Here is a tiny trained network, its code and every weight. The questions are about switching its units off for an input and a class, where a switched-off unit gives its printed mean instead of its output.

import numpy as np


def w(rows, s, z=0):
    codes = np.array(rows[::2]) - 128.0
    scale = np.full(codes.shape[1], s)
    scale[-1] = z or s
    return codes * scale


def f(y):
    return np.maximum(y, 0)


def log_softmax(a):
    a = a - a.max(-1, keepdims=True)
    return a - np.log(np.exp(a).sum(-1, keepdims=True))


def net(x, mask):
    res = np.array(x, float).reshape(1, 3) / 4 @ E
    y = f(res @ A[0][:, :-1].T + A[0][:, -1])
    res = res + np.where(mask, y, B[0][:, -1]) @ B[0][:, :-1]
    return log_softmax(res[-1] @ U[:, :-1].T + U[:, -1])


A, B = {}, {}
E = w([
[76,122,212,255,53,94],'x0',
[170,5,75,194,138,63],'x1',
[194,63,240,157,172,208],'x2',
],0.0082)
A[0] = w([
[120,88,101,173,122,138,70],'n0',
[200,73,206,130,175,210,103],'n1',
[130,166,67,135,86,129,108],'n2',
[131,64,94,159,163,104,25],'n3',
[58,147,58,143,70,99,130],'n4',
[113,227,172,92,113,197,37],'n5',
[179,114,154,138,126,151,111],'n6',
[137,165,139,110,116,122,53],'n7',
[93,149,51,133,100,120,58],'n8',
[176,27,59,195,162,126,18],'n9',
[108,83,60,146,120,91,148],'n10',
[80,107,126,194,107,133,172],'n11',
[150,75,107,30,156,132,168],'n12',
[167,121,164,122,150,111,93],'n13',
[65,136,146,79,114,181,4],'n14',
[112,122,166,185,114,91,138],'n15',
[180,127,115,103,107,141,115],'n16',
[153,118,108,70,173,128,132],'n17',
[165,2,90,139,118,68,26],'n18',
[155,146,132,106,98,135,78],'n19',
[165,107,151,143,122,172,57],'n20',
[162,106,104,129,119,118,14],'n21',
[71,141,196,235,79,91,156],'n22',
[101,116,116,90,160,163,117],'n23',
[94,189,185,90,125,143,5],'n24',
[153,63,238,85,170,152,86],'n25',
[169,82,48,98,181,156,149],'n26',
[163,93,86,51,166,159,118],'n27',
[109,119,129,114,179,159,83],'n28',
[188,105,113,42,143,134,151],'n29',
[173,65,173,128,150,159,74],'n30',
[134,137,147,181,117,141,149],'n31',
[116,113,159,159,88,115,117],'n32',
[95,166,30,118,156,91,68],'n33',
[175,112,112,138,101,91,51],'n34',
[151,143,100,145,190,139,157],'n35',
[119,239,200,95,152,137,13],'n36',
[169,124,75,67,144,167,152],'n37',
[165,141,76,106,156,141,161],'n38',
[102,168,88,104,122,33,64],'n39',
[73,124,174,158,109,96,213],'n40',
],0.014,0.0023)
B[0] = w([
[120,130,148,95,137,140,168],'n0',
[54,125,37,184,125,133,251],'n1',
[101,122,91,153,129,140,176],'n2',
[115,133,150,58,126,126,190],'n3',
[93,126,56,182,131,125,212],'n4',
[110,120,160,18,121,133,214],'n5',
[103,126,97,151,152,130,173],'n6',
[115,127,137,102,129,124,147],'n7',
[87,133,77,152,130,125,188],'n8',
[98,130,154,5,128,130,240],'n9',
[86,136,111,77,131,139,199],'n10',
[158,124,169,158,115,126,190],'n11',
[174,129,161,176,131,133,213],'n12',
[110,124,107,139,113,128,158],'n13',
[117,129,146,77,139,133,167],'n14',
[180,133,159,162,138,128,193],'n15',
[136,120,141,139,133,115,154],'n16',
[167,128,154,160,118,126,191],'n17',
[107,135,164,11,129,141,241],'n18',
[129,135,133,114,123,135,140],'n19',
[105,125,93,151,139,134,172],'n20',
[135,138,132,97,124,135,151],'n21',
[223,123,177,205,138,114,250],'n22',
[150,119,149,138,138,130,164],'n23',
[112,124,150,55,140,125,183],'n24',
[69,138,51,161,112,117,224],'n25',
[178,123,183,153,138,129,222],'n26',
[184,133,154,172,125,123,215],'n27',
[127,123,132,141,135,126,154],'n28',
[173,127,156,169,114,111,206],'n29',
[92,139,67,156,123,120,205],'n30',
[159,129,142,151,132,117,171],'n31',
[169,132,147,153,116,129,177],'n32',
[79,119,76,181,122,122,214],'n33',
[117,141,139,96,136,123,160],'n34',
[140,121,144,145,132,134,163],'n35',
[114,135,151,26,132,130,204],'n36',
[172,122,163,171,131,122,208],'n37',
[165,126,147,152,112,131,187],'n38',
[80,130,65,162,130,135,204],'n39',
[167,112,152,171,119,144,192],'n40',
],0.03,0.013)
U = w([
[246,123,205,207,141,122,209],'0',
[74,133,43,190,138,137,145],'1',
[129,143,194,24,155,154,2],'2',
],0.013,0.00098)

Each question gives the input, the list of numbers given to net, and the class t.
The units are the neurons (one row each of A and B). Each row of codes is followed by its name. A weight is (code - 128) times the scale printed after its matrix; where a second scale follows, it is the last column's (A, B and U).
mask holds one flag per neuron, in row order. A switched-off neuron (its flag False) gives its mean, the last column of its row in B, instead of its output. The means were averaged over made-up inputs and are rounded, as every weight is.
A unit's drop is (log p(t) with every unit on - log p(t) with that unit switched off) / (log p(t) with every unit on - log p(t) with every unit switched off).
most important unit: the unit with the biggest drop
k most important neurons: the k neurons with the biggest drops, biggest first
drop of u: that unit's drop, to one decimal
input [6,0,8], class 1: most important neuron : n1
input [5,-7,7], class 1: 2 most important neurons : n1; n25
input [-8,0,-8], class 0: 2 most important neurons : n26; n37
input [0,-5,-4], class 2: 2 most important neurons : n1; n5
input [-7,8,-5], class 2: 3 most important neurons : n18; n9; n10
input [-2,7,7], class 1: 2 most important neurons : n1; n25
input [-3,-7,6], class 2: 2 most important neurons : n5; n36
input [-5,6,-3], class 2: 4 most important neurons : n18; n9; n22; n10
input [3,-5,4], class 2: 2 most important neurons : n5; n36
input [-5,6,3], class 2: 2 most important neurons : n9; n18
input [4,0,5], class 1: 3 most important neurons : n1; n25; n26
input [-4,0,8], class 1: drop of n10 : 0.0
input [7,-3,-6], class 0: drop of n22 : 6.8
input [8,-6,-6], class 0: drop of n22 : 2.6
input [-4,-6,3], class 2: most important unit : n5
